Below are the code and all the weights of a small trained network. Each question names an input and a target symbol and asks about switching units off, where a switched-off unit gives its printed mean instead of its output.

import numpy as np


def w(rows, s, z=0):
    codes = np.array(rows[::2]) - 128.0
    scale = np.full(codes.shape[1], s)
    scale[-1] = z or s
    return codes * scale


def f(y):
    return y / 2 * (1 + np.tanh(0.7978845608 * (y + 0.044715 * y**3)))


def softmax(a):
    e = np.exp(a - a.max(-1, keepdims=True))
    return e / e.sum(-1, keepdims=True)


def log_softmax(a):
    a = a - a.max(-1, keepdims=True)
    return a - np.log(np.exp(a).sum(-1, keepdims=True))


def net(x, mask):
    ids = ['ΓΘΨΩαβδεζηπστ'.index(c) for c in x.split()]
    T = len(ids)
    res = E[ids] + P[:T]
    u = 0
    for l in range(3):
        q, k, v = (res @ M[l].T for M in (Q, K, V))
        z = softmax(np.where(np.tri(T) > 0, q @ k.T / 2**0.5, -1e9)) @ v
        res = res + np.where(mask[u], z, O[l][:, -1]) @ O[l][:, :-1]
        u += 1
        y = f(res @ A[l][:, :-1].T + A[l][:, -1])
        res = res + np.where(mask[u : u + 4], y, B[l][:, -1]) @ B[l][:, :-1]
        u += 4
    return log_softmax(res[-1] @ U[:, :-1].T + U[:, -1])


Q, K, V, O, A, B = {}, {}, {}, {}, {}, {}
E = w([
[107,159,68,2],'Γ',
[143,76,96,111],'Θ',
[194,92,102,121],'Ψ',
[174,93,111,103],'Ω',
[164,118,116,107],'α',
[163,127,154,37],'β',
[194,126,87,155],'δ',
[11,13,32,155],'ε',
[221,242,109,84],'ζ',
[195,112,101,98],'η',
[68,110,153,111],'π',
[122,96,150,44],'σ',
[185,93,108,129],'τ',
],0.0076)
P = w([
[160,119,179,207],'0',
[226,8,152,15],'1',
[219,69,231,158],'2',
[55,163,186,202],'3',
[168,107,36,99],'4',
[211,63,225,140],'5',
[64,175,164,254],'6',
[166,203,49,76],'7',
[205,58,228,134],'8',
[53,174,186,223],'9',
[145,206,35,94],'10',
[202,58,232,130],'11',
[47,178,189,220],'12',
[111,195,44,76],'13',
],0.009)
Q[0] = w([
[1,244,134,190],'L0H0',
[59,242,209,190],'L0H0',
],0.0065)
K[0] = w([
[2,198,168,207],'L0H0',
[91,225,85,114],'L0H0',
],0.0076)
V[0] = w([
[149,42,154,89],'L0H0',
[100,94,1,90],'L0H0',
],0.0065)
O[0] = w([
[255,59,134,113,254],'L0H0',
[68,100,116,61,87],'L0H0',
],0.007,0.0026)
A[0] = w([
[209,77,51,128,217],'L0N0',
[164,162,2,106,153],'L0N1',
[147,155,181,182,5],'L0N2',
[241,137,165,106,108],'L0N3',
],0.0091,0.0027)
B[0] = w([
[144,215,160,36,254],'L0N0',
[47,73,181,3,178],'L0N1',
[151,153,216,66,130],'L0N2',
[182,106,47,126,229],'L0N3',
],0.0068,0.0055)
Q[1] = w([
[228,254,49,123],'L1H0',
[90,32,175,128],'L1H0',
],0.0083)
K[1] = w([
[145,20,1,118],'L1H0',
[122,103,152,150],'L1H0',
],0.0088)
V[1] = w([
[172,1,49,48],'L1H0',
[112,223,56,42],'L1H0',
],0.0056)
O[1] = w([
[47,129,133,131,254],'L1H0',
[143,227,2,166,147],'L1H0',
],0.007,0.0059)
A[1] = w([
[74,54,57,255,126],'L1N0',
[160,217,151,117,250],'L1N1',
[60,183,175,50,49],'L1N2',
[108,194,233,158,30],'L1N3',
],0.0078,0.0022)
B[1] = w([
[101,138,239,27,187],'L1N0',
[69,172,91,159,236],'L1N1',
[202,124,1,169,251],'L1N2',
[161,89,205,251,176],'L1N3',
],0.0076,0.0024)
Q[2] = w([
[207,22,2,81],'L2H0',
[168,144,106,100],'L2H0',
],0.0063)
K[2] = w([
[187,222,50,254],'L2H0',
[67,138,14,133],'L2H0',
],0.0052)
V[2] = w([
[125,159,3,152],'L2H0',
[144,172,71,149],'L2H0',
],0.006)
O[2] = w([
[144,253,164,93,1],'L2H0',
[228,215,107,134,74],'L2H0',
],0.006,7.6e-05)
A[2] = w([
[81,140,223,209,132],'L2N0',
[54,193,45,50,108],'L2N1',
[15,110,55,120,254],'L2N2',
[207,198,2,61,50],'L2N3',
],0.0084,0.0065)
B[2] = w([
[90,61,52,188,193],'L2N0',
[200,76,71,115,211],'L2N1',
[142,254,146,65,203],'L2N2',
[74,54,194,154,252],'L2N3',
],0.0091,0.011)
U = w([
[150,217,103,207,175],'Γ',
[114,108,50,54,118],'Θ',
[116,254,60,76,217],'Ψ',
[202,133,140,179,92],'Ω',
[185,12,127,72,166],'α',
[118,140,136,166,121],'β',
[197,123,178,171,102],'δ',
[145,125,158,142,37],'ε',
[98,37,96,232,125],'ζ',
[20,124,250,110,192],'η',
[120,99,153,122,2],'π',
[179,84,211,144,107],'σ',
[152,113,136,145,40],'τ',
],0.0074,0.0063)

Each question gives the input, a string of symbols that net reads in full, and the target symbol t.
The units are the heads (2 rows each of Q, K, V and O) and the neurons (one row each of A and B). Each row of codes is followed by its name. A weight is (code - 128) times the scale printed after its matrix; where a second scale follows, it is the last column's (O, A, B and U).
mask holds one flag per unit, layer by layer, with each layer's heads first. A switched-off unit (its flag False) gives its mean, the last column of its rows in O or B, instead of its output. The means were averaged over made-up inputs and are rounded, as every weight is.
A unit's drop is (log p(t) with every unit on - log p(t) with that unit switched off) / (log p(t) with every unit on - log p(t) with every unit switched off).
The circuit of an input: a set's keep is (log p(t) with only the set's units on - log p(t) with every unit switched off) / (log p(t) with every unit on - log p(t) with every unit switched off). Starting from the 12 units with the biggest drops (on a tie, the unit counted first), units are removed one at a time, each time the one whose removal leaves the highest keep (on an exact tie, the one counted first), for as long as the keep stays at least 0.8.
units of the circuit, in order: the units of the circuit, biggest drop first
most important unit: the unit with the biggest drop
k most important neurons: the k neurons with the biggest drops, biggest first
k most important neurons of layer l: the k neurons of layer l with the biggest drops, biggest first
input Ω τ π ε π π η σ Ψ η β, target α: 4 most important neurons	(L2N3, L2N1, L1N2, L0N1)
input Ψ π Ψ α δ ε π π π π π π α, target ζ: units of the circuit, in order	(L2N0, L1N3, L0N3, L0H0)
input π ε ε δ σ η Ω Ψ τ Ω π δ δ, target ζ: units of the circuit, in order	(L2N0, L0N3, L1N3, L0H0)
input π τ Ω π π π δ δ δ β, target ζ: most important neuron	(L1N3)
input ζ α π π π π α π π Ω, target ζ: 3 most important neurons	(L2N0, L0N3, L1N3)
input Ω π ε α σ π ε ζ η ε η π δ Ψ, target α: units of the circuit, in order	(L2N3, L2N1, L1N2, L0N1)
input π π ε π α Γ ε π ε ζ δ, target α: units of the circuit, in order	(L2N1, L0N1)
input σ π Ψ σ π Ψ δ α, target α: 3 most important neurons	(L2N3, L2N1, L0N1)
input ε Ω π δ Ψ π Γ α, target α: 3 most important neurons	(L2N3, L2N1, L1N2)
input π π ε Γ ε τ ε ε Γ η π δ η π, target Ψ: units of the circuit, in order	(L2N2, L0H0)
input ε ε α π ε α π ζ η α Θ, target α: 4 most important neurons	(L2N3, L2N1, L1N2, L0N1)
input π σ η δ η α ε ζ, target α: 4 most important neurons	(L2N3, L2N1, L1N2, L0N1)
input π π σ π Θ π α Θ δ τ, target ζ: 4 most important neurons	(L2N0, L0N3, L1N3, L2N2)
input α α π Θ τ Θ π δ, target α: 3 most important neurons	(L2N3, L2N1, L1N2)
input π ε ε π ζ, target α: 2 most important neurons of layer 0	(L0N0, L0N1)
input π π Ψ ε Γ π α τ, target α: 2 most important neurons of layer 0	(L0N0, L0N1)
input ε δ π α π π ε η Θ π π σ Ψ, target ζ: 4 most important neurons	(L2N0, L0N3, L1N3, L0N0)
input α τ π π π π σ π Ω δ, target ζ: 3 most important neurons	(L2N0, L1N3, L0N3)
input δ Ψ δ π α τ ε π α ε τ π ζ, target Γ: most important unit	L1N3
input ζ ε π π Θ α Θ τ, target α: 4 most important neurons	(L2N3, L2N1, L0N1, L1N2)
input π π α Γ, target Ψ: units of the circuit, in order	(L2N3, L2N2)
input ε ε σ δ ε τ ε, target η: 2 most important neurons of layer 2	(L2N1, L2N2)
input Ψ ζ σ ε ε δ δ, target η: most important unit	L1N0
input Ψ ε π π ε Ψ δ Γ, target α: 4 most important neurons	(L2N3, L2N1, L1N2, L0N1)
input π σ π π ε ε π σ π τ π, target Ψ: 2 most important neurons	(L2N2, L2N0)
input π Θ σ α δ ε δ Ω, target α: 2 most important neurons of layer 1	(L1N2, L1N0)
input π π π Ω, target ζ: most important unit	L2N0
input δ α π τ, target ζ: 2 most important neurons of layer 0	(L0N3, L0N2)
